Below are the code and all the weights of a small trained network. Each question names an input and a target symbol and asks about switching units off, where a switched-off unit gives its printed mean instead of its output.

import numpy as np


def w(rows, s, z=0):
    codes = np.array(rows[::2]) - 128.0
    scale = np.full(codes.shape[1], s)
    scale[-1] = z or s
    return codes * scale


def norm(h):
    return h / np.sqrt((h * h).mean(-1, keepdims=True) + 1e-5)


def f(y):
    return y / 2 * (1 + np.tanh(0.7978845608 * (y + 0.044715 * y**3)))


def softmax(a):
    e = np.exp(a - a.max(-1, keepdims=True))
    return e / e.sum(-1, keepdims=True)


def log_softmax(a):
    a = a - a.max(-1, keepdims=True)
    return a - np.log(np.exp(a).sum(-1, keepdims=True))


def net(x, mask):
    ids = ['δεηλμξπστψω'.index(c) for c in x.split()]
    T = len(ids)
    res = E[ids] + P[:T]
    r = norm(res)
    for j in range(2):
        rows = slice(2 * j, 2 * j + 2)
        q, k, v = (r @ M[0][rows].T for M in (Q, K, V))
        z = softmax(np.where(np.tri(T) > 0, q @ k.T / 2**0.5, -1e9)) @ v
        o = O[0][rows]
        res = res + np.where(mask[j], z, o[:, -1]) @ o[:, :-1]
    y = f(norm(res) @ A[0][:, :-1].T + A[0][:, -1])
    res = res + np.where(mask[2:10], y, B[0][:, -1]) @ B[0][:, :-1]
    return log_softmax(norm(res)[-1] @ U[:, :-1].T + U[:, -1])


Q, K, V, O, A, B = {}, {}, {}, {}, {}, {}
E = w([
[129,157,3,119],'δ',
[117,127,131,92],'ε',
[116,127,131,92],'η',
[114,131,131,93],'λ',
[108,133,131,95],'μ',
[102,142,126,94],'ξ',
[152,95,124,110],'π',
[137,89,135,121],'σ',
[162,90,106,159],'τ',
[156,141,93,173],'ψ',
[102,123,132,161],'ω',
],0.029)
P = w([
[164,121,153,183],'0',
[131,124,135,164],'1',
[115,119,117,155],'2',
[92,105,100,155],'3',
[76,99,83,147],'4',
[66,89,64,146],'5',
[49,77,38,141],'6',
[41,73,24,153],'7',
[23,58,2,157],'8',
],0.0079)
Q[0] = w([
[165,165,248,107],'H1',
[37,41,43,118],'H1',
[90,53,101,185],'H2',
[226,194,108,162],'H2',
],0.017)
K[0] = w([
[216,171,228,107],'H1',
[97,100,33,150],'H1',
[96,140,8,140],'H2',
[151,184,214,123],'H2',
],0.014)
V[0] = w([
[108,191,107,252],'H1',
[60,97,180,189],'H1',
[151,236,44,92],'H2',
[187,89,40,105],'H2',
],0.017)
O[0] = w([
[191,92,145,42,219],'H1',
[78,40,248,88,158],'H1',
[64,187,88,101,172],'H2',
[135,128,56,157,255],'H2',
],0.016,0.0076)
A[0] = w([
[130,206,128,222,65],'N1',
[76,46,124,75,190],'N2',
[197,58,138,227,83],'N3',
[173,216,107,231,16],'N4',
[101,164,53,212,164],'N5',
[8,69,125,200,117],'N6',
[7,230,184,142,91],'N7',
[138,160,27,118,255],'N8',
],0.014,0.0094)
B[0] = w([
[209,115,157,119,141],'N1',
[166,126,142,125,194],'N2',
[6,158,82,81,152],'N3',
[222,32,197,200,138],'N4',
[110,70,190,108,215],'N5',
[90,183,101,174,163],'N6',
[109,194,136,22,143],'N7',
[185,158,54,95,254],'N8',
],0.017,0.016)
U = w([
[111,136,131,123,11],'δ',
[151,153,144,170,109],'ε',
[146,175,153,175,141],'η',
[135,197,165,144,151],'λ',
[64,202,163,87,107],'μ',
[68,202,132,39,71],'ξ',
[139,87,90,219,134],'π',
[11,98,111,183,193],'σ',
[47,63,29,57,2],'τ',
[245,181,80,87,143],'ψ',
[131,63,178,44,227],'ω',
],0.011,0.0042)

Each question gives the input, a string of symbols that net reads in full, and the target symbol t.
The units are the heads (2 rows each of Q, K, V and O) and the neurons (one row each of A and B). Each row of codes is followed by its name. A weight is (code - 128) times the scale printed after its matrix; where a second scale follows, it is the last column's (O, A, B and U).
mask holds one flag per unit, heads first, then neurons. A switched-off unit (its flag False) gives its mean, the last column of its rows in O or B, instead of its output. The means were averaged over made-up inputs and are rounded, as every weight is.
A unit's drop is (log p(t) with every unit on - log p(t) with that unit switched off) / (log p(t) with every unit on - log p(t) with every unit switched off).
The circuit of an input: a set's keep is (log p(t) with only the set's units on - log p(t) with every unit switched off) / (log p(t) with every unit on - log p(t) with every unit switched off). Starting from all 10 units, units are removed one at a time, each time the one whose removal leaves the highest keep (on an exact tie, the one counted first), for as long as the keep stays at least 0.8.
circuit, biggest first: the units of the circuit, biggest drop first
most important unit: the unit with the biggest drop
top k neurons: the k neurons with the biggest drops, biggest first
heads that matter: for each layer, one digit per head in row order, 1 if its drop is at least 0.15 and else 0, layers parted by /
drop when u is switched off: that unit's drop, to one decimal
input ξ σ σ λ σ λ σ, target σ: circuit, biggest first	(H1)
input σ μ η ξ ξ, target ξ: heads that matter	10
input σ μ λ ξ ε η, target ξ: heads that matter	11
input λ ψ η η σ ω ψ σ ε, target ψ: heads that matter	00
input μ η ψ μ λ η π, target π: heads that matter	10
input ε η ω ω ξ, target ω: heads that matter	00
input μ τ σ, target τ: heads that matter	01
input ω τ λ π, target τ: heads that matter	01
input λ π λ, target π: circuit, biggest first	(H1; N4)
input ω σ τ, target ω: circuit, biggest first	(H1; N8)
input π ω ξ ω ω λ σ σ π, target σ: circuit, biggest first	(H1; N6)
input σ μ ω σ ω ε ξ ε ε, target ξ: circuit, biggest first	(H1; N7)
input σ ω π ξ σ π, target σ: circuit, biggest first	(H1; N5)
input τ π τ τ σ, target τ: circuit, biggest first	(H2; N3)
input ψ ω η η ω ξ τ, target ω: circuit, biggest first	(H1)
input η τ ε ψ ω σ σ μ, target σ: circuit, biggest first	(H1; N8; N6)
input ω σ ω σ η π λ, target π: circuit, biggest first	(H2; H1)
input μ ψ λ ω ε η ξ, target ξ: top 2 neurons	(N7; N8)
input η ξ η ω ω η η μ, target μ: top 3 neurons	(N8; N6; N7)
input ω ψ ψ η σ σ σ μ ξ, target σ: most important unit	H1
input λ σ λ λ, target σ: top 2 neurons	(N3; N6)
input σ σ ω ξ λ, target ω: drop when N8 is switched off	0.1
input σ λ η, target σ: drop when H2 is switched off	0.6
input ε μ ω π σ λ, target σ: drop when H1 is switched off	0.7
input σ λ ξ σ ε, target σ: drop when H1 is switched off	0.7
input ω μ π λ μ, target σ: top 2 neurons	(N6; N5)
input π η ξ, target π: most important unit	H2
